Below are the code and all the weights of a small trained network. Each question names an input and a class and asks about switching units off, where a switched-off unit gives its printed mean instead of its output.

import numpy as np


def w(rows, s, z=0):
    codes = np.array(rows[::2]) - 128.0
    scale = np.full(codes.shape[1], s)
    scale[-1] = z or s
    return codes * scale


def f(y):
    return y / 2 * (1 + np.tanh(0.7978845608 * (y + 0.044715 * y**3)))


def log_softmax(a):
    a = a - a.max(-1, keepdims=True)
    return a - np.log(np.exp(a).sum(-1, keepdims=True))


def net(x, mask):
    res = np.array(x, float).reshape(1, 6) / 4 @ E
    y = f(res @ A[0][:, :-1].T + A[0][:, -1])
    res = res + np.where(mask, y, B[0][:, -1]) @ B[0][:, :-1]
    return log_softmax(res[-1] @ U[:, :-1].T + U[:, -1])


A, B = {}, {}
E = w([
[63,132,101,184,70],'x0',
[141,196,112,114,3],'x1',
[66,132,10,20,169],'x2',
[16,109,142,173,104],'x3',
[118,170,95,238,166],'x4',
[101,240,175,113,131],'x5',
],0.005)
A[0] = w([
[20,140,49,154,121,189],'neuron 0',
[118,129,123,138,117,123],'neuron 1',
[116,80,172,160,166,127],'neuron 2',
[126,112,133,144,118,107],'neuron 3',
[140,122,128,144,126,94],'neuron 4',
[129,144,123,147,89,127],'neuron 5',
[230,88,171,173,127,109],'neuron 6',
[157,85,8,124,199,211],'neuron 7',
[109,160,153,144,150,162],'neuron 8',
[88,80,95,126,108,229],'neuron 9',
[117,125,152,138,152,86],'neuron 10',
[128,109,100,131,154,231],'neuron 11',
[141,99,132,101,125,78],'neuron 12',
[125,135,121,137,117,173],'neuron 13',
[102,139,135,138,171,150],'neuron 14',
[111,113,159,88,131,246],'neuron 15',
[132,150,130,122,125,146],'neuron 16',
[141,159,124,115,84,107],'neuron 17',
[136,186,117,76,110,239],'neuron 18',
[130,107,145,142,125,117],'neuron 19',
[106,144,123,150,131,72],'neuron 20',
[98,120,144,125,199,181],'neuron 21',
[149,20,73,41,131,158],'neuron 22',
[110,145,66,168,159,182],'neuron 23',
[142,143,122,118,124,187],'neuron 24',
[141,145,125,121,124,245],'neuron 25',
[144,127,119,131,144,182],'neuron 26',
[182,149,107,110,157,153],'neuron 27',
[101,134,175,122,170,94],'neuron 28',
[127,145,154,123,103,103],'neuron 29',
[151,139,109,146,112,252],'neuron 30',
[124,136,131,114,152,126],'neuron 31',
[130,140,137,117,116,152],'neuron 32',
[186,118,120,63,174,216],'neuron 33',
[100,130,161,130,172,86],'neuron 34',
[134,91,115,97,125,172],'neuron 35',
[73,131,116,140,104,91],'neuron 36',
[129,191,110,75,91,196],'neuron 37',
[95,138,101,152,127,122],'neuron 38',
[130,128,129,134,130,82],'neuron 39',
],0.014,0.0016)
B[0] = w([
[107,46,225,129,83,223],'neuron 0',
[130,120,139,139,120,130],'neuron 1',
[142,193,101,99,150,166],'neuron 2',
[134,137,147,135,136,131],'neuron 3',
[134,133,137,143,135,129],'neuron 4',
[138,100,108,159,111,147],'neuron 5',
[126,219,217,195,209,219],'neuron 6',
[149,130,3,126,78,239],'neuron 7',
[128,110,110,78,113,142],'neuron 8',
[107,143,192,71,129,177],'neuron 9',
[133,139,113,101,144,130],'neuron 10',
[128,106,102,111,107,158],'neuron 11',
[116,114,144,125,107,142],'neuron 12',
[130,120,128,142,115,135],'neuron 13',
[133,99,101,82,132,143],'neuron 14',
[132,178,121,136,57,161],'neuron 15',
[133,128,110,132,134,133],'neuron 16',
[133,115,71,143,131,153],'neuron 17',
[155,185,91,191,122,184],'neuron 18',
[132,156,141,123,137,135],'neuron 19',
[133,96,137,122,117,130],'neuron 20',
[127,93,62,85,129,167],'neuron 21',
[76,103,185,24,13,255],'neuron 22',
[118,53,111,126,93,168],'neuron 23',
[127,134,112,149,134,141],'neuron 24',
[124,137,109,154,127,148],'neuron 25',
[130,129,119,150,122,140],'neuron 26',
[137,154,126,206,134,169],'neuron 27',
[119,154,85,69,118,141],'neuron 28',
[125,126,91,133,123,140],'neuron 29',
[121,130,111,161,106,152],'neuron 30',
[144,120,109,136,133,134],'neuron 31',
[131,131,110,136,124,136],'neuron 32',
[134,105,138,246,50,219],'neuron 33',
[126,136,92,74,137,138],'neuron 34',
[127,132,151,104,86,161],'neuron 35',
[135,107,178,158,95,153],'neuron 36',
[153,171,64,178,118,188],'neuron 37',
[124,89,154,130,109,145],'neuron 38',
[125,125,128,131,137,123],'neuron 39',
],0.025,0.0072)
U = w([
[117,79,102,104,162,19],'0',
[95,207,185,69,176,65],'1',
[152,207,235,217,180,68],'2',
[180,188,2,166,114,254],'3',
[44,43,214,112,47,184],'4',
],0.0059,0.0014)

Each question gives the input, the list of numbers given to net, and the class t.
The units are the neurons (one row each of A and B). Each row of codes is followed by its name. A weight is (code - 128) times the scale printed after its matrix; where a second scale follows, it is the last column's (A, B and U).
mask holds one flag per neuron, in row order. A switched-off neuron (its flag False) gives its mean, the last column of its row in B, instead of its output. The means were averaged over made-up inputs and are rounded, as every weight is.
A unit's drop is (log p(t) with every unit on - log p(t) with that unit switched off) / (log p(t) with every unit on - log p(t) with every unit switched off).
The circuit of an input: a set's keep is (log p(t) with only the set's units on - log p(t) with every unit switched off) / (log p(t) with every unit on - log p(t) with every unit switched off). Starting from the 12 units with the biggest drops (on a tie, the unit counted first), units are removed one at a time, each time the one whose removal leaves the highest keep (on an exact tie, the one counted first), for as long as the keep stays at least 0.8.
units of the circuit, in order: the units of the circuit, biggest drop first
top k neurons: the k neurons with the biggest drops, biggest first
drop of u: that unit's drop, to one decimal
input [-4,-7,-8,-7,0,5], class 2: units of the circuit, in order : (neuron 6)
input [2,3,-2,-4,7,2], class 2: top 3 neurons : (neuron 7; neuron 22; neuron 21)
input [7,-2,-4,-1,-2,-5], class 2: units of the circuit, in order : (neuron 22; neuron 6)
input [1,-7,-7,6,2,-6], class 1: top 2 neurons : (neuron 33; neuron 2)
input [-7,-2,0,4,7,-1], class 3: top 2 neurons : (neuron 22; neuron 0)
input [-6,-5,-5,3,1,-4], class 2: top 2 neurons : (neuron 6; neuron 22)
input [-1,5,-7,-6,-4,5], class 2: top 2 neurons : (neuron 6; neuron 7)
input [2,-4,5,-2,-2,4], class 3: top 2 neurons : (neuron 7; neuron 18)
input [-1,7,-5,-8,-3,6], class 3: top 2 neurons : (neuron 37; neuron 17)
input [-5,-7,3,7,6,8], class 0: top 2 neurons : (neuron 22; neuron 21)
input [-4,-7,1,-1,-6,7], class 3: drop of neuron 0 : 0.2
input [0,-8,-6,5,7,-3], class 1: drop of neuron 6 : 0.2
input [-1,2,8,-3,1,4], class 3: drop of neuron 30 : 0.0
input [-6,7,2,6,-7,1], class 3: units of the circuit, in order : (neuron 37)
